Below are the code and all the weights of a small trained network. Each question names an input and a class and asks about switching units off, where a switched-off unit gives its printed mean instead of its output.

import numpy as np


def w(rows, s, z=0):
    codes = np.array(rows[::2]) - 128.0
    scale = np.full(codes.shape[1], s)
    scale[-1] = z or s
    return codes * scale


def f(y):
    return np.maximum(y, 0)


def log_softmax(a):
    a = a - a.max(-1, keepdims=True)
    return a - np.log(np.exp(a).sum(-1, keepdims=True))


def net(x, mask):
    res = np.array(x, float).reshape(1, 8) / 4 @ E
    y = f(res @ A[0][:, :-1].T + A[0][:, -1])
    res = res + np.where(mask, y, B[0][:, -1]) @ B[0][:, :-1]
    return log_softmax(res[-1] @ U[:, :-1].T + U[:, -1])


A, B = {}, {}
E = w([
[125,120,101,124,144,137,143,122],'x0',
[2,149,119,139,115,55,167,58],'x1',
[127,128,134,133,130,129,124,127],'x2',
[162,148,36,149,128,60,24,135],'x3',
[130,132,151,125,112,113,118,150],'x4',
[105,15,131,119,73,132,80,119],'x5',
[185,63,152,170,187,35,178,103],'x6',
[132,135,153,130,107,118,115,133],'x7',
],0.011)
A[0] = w([
[176,250,133,153,154,111,158,131,13],'neuron 1',
[139,157,48,148,136,67,32,130,5],'neuron 2',
[107,134,109,131,126,152,105,145,117],'neuron 3',
[113,37,129,139,97,132,72,100,93],'neuron 4',
[83,154,115,120,101,156,97,143,110],'neuron 5',
[112,122,179,129,119,166,200,141,95],'neuron 6',
[110,82,147,131,116,148,134,124,119],'neuron 7',
[196,116,114,130,129,167,108,131,107],'neuron 8',
[169,87,129,153,165,68,141,122,21],'neuron 9',
[210,117,141,129,154,180,101,169,44],'neuron 10',
[36,148,115,142,131,67,128,104,79],'neuron 11',
[93,168,99,132,109,201,73,146,58],'neuron 12',
[115,65,118,136,109,128,88,144,59],'neuron 13',
[184,88,141,174,141,68,163,114,56],'neuron 14',
],0.018,0.0028)
B[0] = w([
[90,134,56,110,224,114,142,206,234],'neuron 1',
[115,105,210,147,118,251,173,125,250],'neuron 2',
[135,136,156,115,141,101,83,137,163],'neuron 3',
[102,159,88,129,213,98,155,180,209],'neuron 4',
[193,132,112,102,117,104,105,101,189],'neuron 5',
[130,110,189,146,117,220,128,126,203],'neuron 6',
[116,146,110,134,167,159,145,149,168],'neuron 7',
[103,127,129,176,98,72,152,138,205],'neuron 8',
[156,151,136,84,111,109,66,94,204],'neuron 9',
[89,114,118,176,63,80,161,88,234],'neuron 10',
[111,111,111,189,61,50,149,117,233],'neuron 11',
[182,132,124,68,126,91,68,79,219],'neuron 12',
[109,134,79,114,168,147,141,174,182],'neuron 13',
[185,136,124,71,106,125,72,96,214],'neuron 14',
],0.02,0.018)
U = w([
[112,84,107,214,46,50,129,91,137],'0',
[222,133,127,33,128,124,10,70,101],'1',
[118,134,59,106,227,141,115,201,248],'2',
[149,74,224,141,125,255,123,120,32],'3',
],0.0094,0.0018)

Each question gives the input, the list of numbers given to net, and the class t.
The units are the neurons (one row each of A and B). Each row of codes is followed by its name. A weight is (code - 128) times the scale printed after its matrix; where a second scale follows, it is the last column's (A, B and U).
mask holds one flag per neuron, in row order. A switched-off neuron (its flag False) gives its mean, the last column of its row in B, instead of its output. The means were averaged over made-up inputs and are rounded, as every weight is.
A unit's drop is (log p(t) with every unit on - log p(t) with that unit switched off) / (log p(t) with every unit on - log p(t) with every unit switched off).
The circuit of an input: a set's keep is (log p(t) with only the set's units on - log p(t) with every unit switched off) / (log p(t) with every unit on - log p(t) with every unit switched off). Starting from the 12 units with the biggest drops (on a tie, the unit counted first), units are removed one at a time, each time the one whose removal leaves the highest keep (on an exact tie, the one counted first), for as long as the keep stays at least 0.8.
circuit, biggest first: the units of the circuit, biggest drop first
most important unit: the unit with the biggest drop
top k neurons: the k neurons with the biggest drops, biggest first
drop of u: that unit's drop, to one decimal
input [6,6,-4,-6,8,-1,-8,0], class 1: top 3 neurons -> (neuron 12; neuron 2; neuron 10)
input [-7,-6,6,8,-8,5,1,-6], class 3: circuit, biggest first -> (neuron 2)
input [0,-6,7,6,2,-8,-7,6], class 2: top 4 neurons -> (neuron 1; neuron 14; neuron 11; neuron 9)
input [5,0,-7,-8,8,5,0,-4], class 3: top 2 neurons -> (neuron 6; neuron 1)
input [4,-4,4,0,4,5,0,2], class 2: top 2 neurons -> (neuron 11; neuron 4)
input [2,5,8,7,5,4,1,-5], class 3: top 2 neurons -> (neuron 2; neuron 10)
input [-1,-8,8,-2,-3,-5,7,0], class 0: top 2 neurons -> (neuron 10; neuron 8)
input [-1,-8,-4,-3,-1,-1,-7,3], class 0: top 2 neurons -> (neuron 10; neuron 8)
input [-5,-4,7,-3,1,5,-3,-3], class 2: top 2 neurons -> (neuron 11; neuron 4)
input [1,-3,8,3,-6,5,5,-8], class 1: top 4 neurons -> (neuron 9; neuron 14; neuron 1; neuron 11)
input [-4,-5,-4,6,-1,6,-1,-4], class 2: top 2 neurons -> (neuron 4; neuron 13)
input [5,5,1,-7,7,-1,0,6], class 3: top 2 neurons -> (neuron 6; neuron 10)
input [8,-5,-1,7,-8,0,2,-7], class 3: drop of neuron 11 -> 0.2
input [1,-8,-4,-8,6,3,7,-3], class 0: drop of neuron 10 -> 6.9
input [1,3,3,-8,4,7,-4,-5], class 3: most important unit -> neuron 6
input [7,-1,-6,5,4,3,1,-6], class 3: drop of neuron 1 -> 0.4
